Below are the code and all the weights of a small trained network. Each question names an input and a class and asks about switching units off, where a switched-off unit gives its printed mean instead of its output.

import numpy as np


def w(rows, s, z=0):
    codes = np.array(rows[::2]) - 128.0
    scale = np.full(codes.shape[1], s)
    scale[-1] = z or s
    return codes * scale


def f(y):
    return np.maximum(y, 0)


def log_softmax(a):
    a = a - a.max(-1, keepdims=True)
    return a - np.log(np.exp(a).sum(-1, keepdims=True))


def net(x, mask):
    res = np.array(x, float).reshape(1, 3) / 4 @ E
    y = f(res @ A[0][:, :-1].T + A[0][:, -1])
    res = res + np.where(mask, y, B[0][:, -1]) @ B[0][:, :-1]
    return log_softmax(res[-1] @ U[:, :-1].T + U[:, -1])


A, B = {}, {}
E = w([
[208,142,135,138,121,11,160,154,89,129],'x0',
[129,71,127,165,6,119,80,124,126,144],'x1',
[164,118,237,154,138,119,128,58,174,84],'x2',
],0.015)
A[0] = w([
[110,112,154,129,142,160,112,101,157,116,166],'N0',
[134,148,112,121,115,93,147,159,95,154,130],'N1',
[151,132,163,150,126,105,145,116,138,110,97],'N2',
[136,62,130,176,4,122,78,127,132,161,135],'N3',
[154,130,139,142,130,88,135,122,119,112,104],'N4',
[148,120,235,160,135,114,128,57,185,68,132],'N5',
[137,192,123,86,228,141,167,133,135,106,255],'N6',
[120,175,123,115,168,128,155,127,139,115,191],'N7',
[99,136,42,106,125,129,128,188,90,189,255],'N8',
[121,117,142,142,130,146,104,109,153,108,133],'N9',
[164,135,146,151,135,75,137,132,123,112,102],'N10',
[137,108,125,159,103,100,117,127,119,139,111],'N11',
[179,138,135,134,125,33,148,154,97,135,130],'N12',
[88,125,123,119,126,175,116,116,154,123,217],'N13',
[101,115,113,135,130,145,112,140,137,137,173],'N14',
[113,106,121,133,112,154,104,121,142,135,161],'N15',
],0.014,0.0082)
B[0] = w([
[122,133,161,153,125,172,118,127,167,164,173],'N0',
[143,138,142,134,136,117,143,165,84,107,184],'N1',
[140,121,123,130,118,108,153,97,154,122,164],'N2',
[136,71,104,169,6,131,105,131,108,107,251],'N3',
[138,132,114,133,115,107,146,111,130,121,165],'N4',
[147,108,179,166,123,142,149,54,215,124,236],'N5',
[124,204,144,93,235,138,160,124,150,149,243],'N6',
[124,163,135,94,168,122,134,135,133,143,184],'N7',
[111,149,69,95,128,109,110,201,93,138,251],'N8',
[134,118,149,144,119,149,110,129,136,135,158],'N9',
[145,123,112,117,123,94,168,109,141,107,179],'N10',
[136,120,125,154,101,128,140,132,120,107,166],'N11',
[212,154,132,141,127,21,187,146,83,26,228],'N12',
[74,124,100,99,132,157,95,121,164,176,184],'N13',
[99,124,101,106,126,136,97,126,136,138,158],'N14',
[118,109,127,127,111,142,91,128,137,146,161],'N15',
],0.014,0.023)
U = w([
[37,187,57,40,207,166,95,168,139,217,221],'0',
[48,64,38,93,76,147,31,164,96,186,214],'1',
[90,177,238,144,199,233,151,78,184,202,195],'2',
[124,46,198,200,90,206,51,75,165,158,102],'3',
[160,206,124,78,207,68,187,207,18,97,132],'4',
[167,118,92,175,80,77,124,224,2,61,95],'5',
[190,179,179,92,193,39,203,39,171,89,45],'6',
[168,63,132,198,76,70,193,51,133,46,2],'7',
],0.0058,0.002)

Each question gives the input, the list of numbers given to net, and the class t.
The units are the neurons (one row each of A and B). Each row of codes is followed by its name. A weight is (code - 128) times the scale printed after its matrix; where a second scale follows, it is the last column's (A, B and U).
mask holds one flag per neuron, in row order. A switched-off neuron (its flag False) gives its mean, the last column of its row in B, instead of its output. The means were averaged over made-up inputs and are rounded, as every weight is.
A unit's drop is (log p(t) with every unit on - log p(t) with that unit switched off) / (log p(t) with every unit on - log p(t) with every unit switched off).
The circuit of an input: a set's keep is (log p(t) with only the set's units on - log p(t) with every unit switched off) / (log p(t) with every unit on - log p(t) with every unit switched off). Starting from the 12 units with the biggest drops (on a tie, the unit counted first), units are removed one at a time, each time the one whose removal leaves the highest keep (on an exact tie, the one counted first), for as long as the keep stays at least 0.8.
units of the circuit, in order: the units of the circuit, biggest drop first
unit that matters most: the unit with the biggest drop
top k neurons: the k neurons with the biggest drops, biggest first
drop when u is switched off: that unit's drop, to one decimal
input [-1,-3,5], class 2: units of the circuit, in order -> [N12]
input [8,2,0], class 5: units of the circuit, in order -> [N5, N6]
input [3,0,-1], class 4: units of the circuit, in order -> [N3, N5]
input [7,3,1], class 7: top 2 neurons -> [N8, N10]
input [-8,0,-1], class 0: top 2 neurons -> [N3, N5]
input [-4,1,-1], class 1: top 2 neurons -> [N6, N5]
input [-6,3,0], class 1: top 2 neurons -> [N5, N13]
input [-6,-6,1], class 2: top 2 neurons -> [N8, N0]
input [-1,7,1], class 3: top 2 neurons -> [N8, N12]
input [5,1,3], class 7: top 2 neurons -> [N6, N7]
input [-2,7,0], class 1: top 2 neurons -> [N5, N12]
input [-4,2,-4], class 1: drop when N6 is switched off -> 0.2
input [5,2,5], class 7: drop when N6 is switched off -> 0.3
input [0,3,-8], class 1: unit that matters most -> N12
input [4,2,6], class 7: drop when N6 is switched off -> 0.3
